Below are the code and all the weights of a small trained network. Each question names an input and a target symbol and asks about switching units off, where a switched-off unit gives its printed mean instead of its output.

import numpy as np


def w(rows, s, z=0):
    codes = np.array(rows[::2]) - 128.0
    scale = np.full(codes.shape[1], s)
    scale[-1] = z or s
    return codes * scale


def f(y):
    return y / 2 * (1 + np.tanh(0.7978845608 * (y + 0.044715 * y**3)))


def softmax(a):
    e = np.exp(a - a.max(-1, keepdims=True))
    return e / e.sum(-1, keepdims=True)


def log_softmax(a):
    a = a - a.max(-1, keepdims=True)
    return a - np.log(np.exp(a).sum(-1, keepdims=True))


def net(x, mask):
    ids = ['βγζθξπστφω'.index(c) for c in x.split()]
    T = len(ids)
    res = E[ids] + P[:T]
    r = res
    for j in range(3):
        rows = slice(4 * j, 4 * j + 4)
        q, k, v = (r @ M[0][rows].T for M in (Q, K, V))
        z = softmax(np.where(np.tri(T) > 0, q @ k.T / 4**0.5, -1e9)) @ v
        o = O[0][rows]
        res = res + np.where(mask[j], z, o[:, -1]) @ o[:, :-1]
    y = f(res @ A[0][:, :-1].T + A[0][:, -1])
    res = res + np.where(mask[3:19], y, B[0][:, -1]) @ B[0][:, :-1]
    return log_softmax(res[-1] @ U[:, :-1].T + U[:, -1])


Q, K, V, O, A, B = {}, {}, {}, {}, {}, {}
E = w([
[69,107,47],'β',
[148,115,157],'γ',
[162,136,122],'ζ',
[177,87,117],'θ',
[137,170,141],'ξ',
[94,131,253],'π',
[169,88,129],'σ',
[139,146,142],'τ',
[188,39,121],'φ',
[93,162,222],'ω',
],0.016)
P = w([
[214,206,148],'0',
[91,114,153],'1',
[120,101,246],'2',
[107,148,85],'3',
[82,109,157],'4',
[130,101,249],'5',
[110,152,84],'6',
[84,113,156],'7',
[132,100,242],'8',
[108,152,83],'9',
[85,117,155],'10',
[134,98,245],'11',
],0.015)
Q[0] = w([
[92,39,100],'H0',
[183,73,135],'H0',
[52,78,90],'H0',
[72,166,72],'H0',
[185,87,147],'H1',
[128,106,123],'H1',
[39,44,82],'H1',
[242,126,189],'H1',
[57,88,83],'H2',
[118,148,164],'H2',
[60,174,218],'H2',
[77,35,3],'H2',
],0.024)
K[0] = w([
[186,70,114],'H0',
[209,118,164],'H0',
[132,80,89],'H0',
[96,158,99],'H0',
[176,116,125],'H1',
[133,113,117],'H1',
[93,46,100],'H1',
[203,158,171],'H1',
[115,60,60],'H2',
[114,139,159],'H2',
[77,137,192],'H2',
[143,27,4],'H2',
],0.028)
V[0] = w([
[124,135,135],'H0',
[157,97,111],'H0',
[158,113,112],'H0',
[132,109,123],'H0',
[97,246,103],'H1',
[189,36,123],'H1',
[75,84,184],'H1',
[169,100,110],'H1',
[125,137,115],'H2',
[98,137,137],'H2',
[114,136,132],'H2',
[125,84,91],'H2',
],0.011)
O[0] = w([
[133,110,125,140],'H0',
[100,188,128,117],'H0',
[107,183,125,113],'H0',
[120,136,132,126],'H0',
[34,133,79,111],'H1',
[209,73,150,154],'H1',
[136,245,171,117],'H1',
[164,62,126,142],'H1',
[153,126,131,89],'H2',
[121,125,149,161],'H2',
[126,128,139,143],'H2',
[192,37,93,3],'H2',
],0.011,0.0039)
A[0] = w([
[171,109,73,2],'N0',
[176,117,169,44],'N1',
[210,147,135,117],'N2',
[156,189,30,50],'N3',
[101,120,115,80],'N4',
[202,165,6,37],'N5',
[178,153,142,239],'N6',
[143,129,163,104],'N7',
[115,69,149,155],'N8',
[121,124,130,65],'N9',
[139,141,129,75],'N10',
[101,82,186,5],'N11',
[145,112,235,133],'N12',
[84,116,163,88],'N13',
[212,179,116,80],'N14',
[121,166,103,40],'N15',
],0.017,0.0092)
B[0] = w([
[106,254,164,140],'N0',
[58,156,51,179],'N1',
[119,110,223,188],'N2',
[131,199,106,138],'N3',
[120,160,132,131],'N4',
[213,84,116,147],'N5',
[39,55,46,198],'N6',
[94,109,97,157],'N7',
[173,148,124,179],'N8',
[125,149,113,120],'N9',
[126,147,146,121],'N10',
[73,61,62,160],'N11',
[192,192,169,255],'N12',
[111,80,136,174],'N13',
[202,144,123,164],'N14',
[165,117,164,134],'N15',
],0.033,0.018)
U = w([
[29,105,1,45],'β',
[203,126,140,24],'γ',
[151,126,26,26],'ζ',
[133,90,31,127],'θ',
[5,28,71,147],'ξ',
[149,54,126,163],'π',
[106,43,105,252],'σ',
[30,66,161,151],'τ',
[59,176,84,136],'φ',
[103,118,188,133],'ω',
],0.0048,0.0045)

Each question gives the input, a string of symbols that net reads in full, and the target symbol t.
The units are the heads (4 rows each of Q, K, V and O) and the neurons (one row each of A and B). Each row of codes is followed by its name. A weight is (code - 128) times the scale printed after its matrix; where a second scale follows, it is the last column's (O, A, B and U).
mask holds one flag per unit, heads first, then neurons. A switched-off unit (its flag False) gives its mean, the last column of its rows in O or B, instead of its output. The means were averaged over made-up inputs and are rounded, as every weight is.
A unit's drop is (log p(t) with every unit on - log p(t) with that unit switched off) / (log p(t) with every unit on - log p(t) with every unit switched off).
The circuit of an input: a set's keep is (log p(t) with only the set's units on - log p(t) with every unit switched off) / (log p(t) with every unit on - log p(t) with every unit switched off). Starting from the 12 units with the biggest drops (on a tie, the unit counted first), units are removed one at a time, each time the one whose removal leaves the highest keep (on an exact tie, the one counted first), for as long as the keep stays at least 0.8.
circuit, biggest first: the units of the circuit, biggest drop first
top k neurons: the k neurons with the biggest drops, biggest first
heads that matter: for each layer, one digit per head in row order, 1 if its drop is at least 0.15 and else 0, layers parted by /
input ζ τ β φ θ φ θ σ, target φ: top 4 neurons : (N1; N6; N12; N2)
input σ τ σ σ τ ξ π ξ β θ, target π: top 4 neurons : (N5; N12; N1; N2)
input γ θ θ, target γ: circuit, biggest first : (N6; H1)
input φ ξ σ θ β φ θ θ θ ζ θ σ, target β: circuit, biggest first : (N1; H1)
input ω θ ω τ γ β φ ω, target ω: circuit, biggest first : (N12; N1; N14)
input γ ξ φ π ξ θ β ω γ ξ β ω, target γ: circuit, biggest first : (N12)
input σ π π ξ σ θ, target θ: circuit, biggest first : (N11; H1; N8)
input ξ π φ, target ξ: top 4 neurons : (N12; N11; N13; N14)
input ξ π θ ξ ζ τ θ ξ ω π, target ω: top 2 neurons : (N6; N1)
input τ ξ β ζ ξ β γ τ σ τ, target β: circuit, biggest first : (N12; N2)
input φ φ π τ τ φ ξ ω β τ ξ γ, target β: top 2 neurons : (N1; N11)
input φ ζ τ ζ β φ, target β: top 3 neurons : (N1; N11; N6)
input ω θ φ φ τ ξ φ, target γ: top 3 neurons : (N2; N14; N5)
input τ ξ φ β, target ζ: circuit, biggest first : (H2; N5; N2)
input β θ τ, target φ: heads that matter : 010
input ζ φ ξ ω, target τ: top 2 neurons : (N12; N6)
input ω γ φ σ σ ξ θ, target π: circuit, biggest first : (N2; N14; N6; H1)
input γ π ω ω τ σ, target γ: top 3 neurons : (N6; N12; N1)
input β ω σ γ ξ ξ ζ β ζ, target φ: circuit, biggest first : (N12; N6; H1; N5)
input φ ω θ π ξ ζ φ ξ ξ γ, target ξ: top 2 neurons : (N12; N8)
input φ β ξ γ β θ σ ξ τ σ β ξ, target β: circuit, biggest first : (N1; H1)
input ξ ξ τ φ σ ω β γ θ ξ τ σ, target ξ: circuit, biggest first : (H1; N12)
input π τ σ θ φ θ ξ, target φ: circuit, biggest first : (H1; N3)
input γ ζ π ξ π σ ζ θ γ γ φ γ, target γ: circuit, biggest first : (N12)
input π β ω π ξ φ β ξ ζ σ, target σ: top 4 neurons : (N12; N6; N2; N5)
input γ θ τ, target γ: circuit, biggest first : (N6; H1)
input ω φ ω ξ ζ σ, target τ: top 4 neurons : (N6; N12; N13; N1)
input β σ σ, target φ: top 4 neurons : (N12; N1; N6; N2)
